Below is a small trained network, with its code and all its weights. Each question gives an input and a class and asks what happens when units are switched off, that is, made to give their printed mean instead of their output.

import numpy as np


def w(rows, s, z=0):
    codes = np.array(rows[::2]) - 128.0
    scale = np.full(codes.shape[1], s)
    scale[-1] = z or s
    return codes * scale


def norm(h):
    return h / np.sqrt((h * h).mean(-1, keepdims=True) + 1e-5)


def f(y):
    return np.maximum(y, 0)


def log_softmax(a):
    a = a - a.max(-1, keepdims=True)
    return a - np.log(np.exp(a).sum(-1, keepdims=True))


def net(x, mask):
    res = np.array(x, float).reshape(1, 3) / 4 @ E
    u = 0
    for l in range(2):
        y = f(norm(res) @ A[l][:, :-1].T + A[l][:, -1])
        res = res + np.where(mask[u : u + 4], y, B[l][:, -1]) @ B[l][:, :-1]
        u += 4
    return log_softmax(norm(res)[-1] @ U[:, :-1].T + U[:, -1])


A, B = {}, {}
E = w([
[203,241,172,168,177],'x0',
[39,246,24,151,173],'x1',
[150,84,151,230,176],'x2',
],0.0013)
A[0] = w([
[19,100,126,184,202,1],'0.n1',
[254,235,77,37,90,156],'0.n2',
[158,49,166,135,1,101],'0.n3',
[204,206,45,79,191,9],'0.n4',
],0.0031,0.0037)
B[0] = w([
[56,175,237,70,1,139],'0.n1',
[102,64,141,152,129,252],'0.n2',
[185,158,161,97,122,214],'0.n3',
[30,143,139,101,37,145],'0.n4',
],0.0078,0.0024)
A[1] = w([
[153,66,153,97,59,93],'1.n1',
[196,89,1,70,225,2],'1.n2',
[108,101,66,54,108,170],'1.n3',
[88,153,179,114,45,108],'1.n4',
],0.0076,0.0075)
B[1] = w([
[43,145,68,177,151,239],'1.n1',
[191,255,43,2,216,128],'1.n2',
[193,125,202,106,118,252],'1.n3',
[129,192,48,103,107,211],'1.n4',
],0.0073,0.0038)
U = w([
[58,233,62,34,18,5],'0',
[32,65,30,254,191,148],'1',
[251,47,230,83,178,180],'2',
],0.0092,0.0021)

Each question gives the input, the list of numbers given to net, and the class t.
The units are the neurons (one row each of A and B). Each row of codes is followed by its name. A weight is (code - 128) times the scale printed after its matrix; where a second scale follows, it is the last column's (A, B and U).
mask holds one flag per neuron, layer by layer. A switched-off neuron (its flag False) gives its mean, the last column of its row in B, instead of its output. The means were averaged over made-up inputs and are rounded, as every weight is.
A unit's drop is (log p(t) with every unit on - log p(t) with that unit switched off) / (log p(t) with every unit on - log p(t) with every unit switched off).
The circuit of an input: a set's keep is (log p(t) with only the set's units on - log p(t) with every unit switched off) / (log p(t) with every unit on - log p(t) with every unit switched off). Starting from all 8 units, units are removed one at a time, each time the one whose removal leaves the highest keep (on an exact tie, the one counted first), for as long as the keep stays at least 0.8.
units of the circuit, in order: the units of the circuit, biggest drop first
most important unit: the unit with the biggest drop
k most important neurons: the k neurons with the biggest drops, biggest first
k most important neurons of layer l: the k neurons of layer l with the biggest drops, biggest first
input [-5,-8,-2], class 0: 3 most important neurons => (1.n1; 0.n3; 0.n2)
input [-3,1,-4], class 2: most important unit => 1.n3
input [4,-8,-8], class 1: 2 most important neurons => (1.n1; 0.n2)
input [-8,6,3], class 0: 2 most important neurons => (0.n1; 1.n4)
input [2,-8,-5], class 1: 3 most important neurons of layer 0 => (0.n2; 0.n1; 0.n4)
input [-1,6,-1], class 2: units of the circuit, in order => (1.n1; 1.n3)
input [-3,-8,-2], class 0: 2 most important neurons of layer 0 => (0.n3; 0.n2)
input [-1,-7,-6], class 0: units of the circuit, in order => (1.n1; 0.n3)
input [1,0,1], class 2: 4 most important neurons => (1.n1; 0.n4; 1.n4; 0.n1)
input [-1,-4,0], class 0: units of the circuit, in order => (0.n3; 1.n1)
input [-1,8,-8], class 2: units of the circuit, in order => (1.n3; 1.n1)
input [-1,-3,0], class 0: 3 most important neurons => (0.n2; 0.n3; 1.n3)
input [1,-2,-7], class 1: units of the circuit, in order => (0.n2; 1.n1)
input [8,4,1], class 1: 3 most important neurons => (1.n3; 0.n3; 0.n2)
input [2,0,-6], class 1: units of the circuit, in order => (0.n2)
input [3,-6,0], class 1: 2 most important neurons => (1.n1; 1.n3)
input [-7,1,5], class 0: units of the circuit, in order => (0.n1; 0.n2)
input [8,0,0], class 1: 3 most important neurons of layer 0 => (0.n3; 0.n2; 0.n4)
input [-6,1,-6], class 2: 3 most important neurons => (1.n3; 0.n1; 0.n4)
input [-8,-6,4], class 1: units of the circuit, in order => (1.n1)
input [-3,1,-5], class 2: 3 most important neurons => (1.n3; 0.n3; 0.n1)
input [0,6,4], class 0: 2 most important neurons => (0.n1; 1.n1)
input [-8,1,-2], class 2: 2 most important neurons => (1.n3; 0.n1)
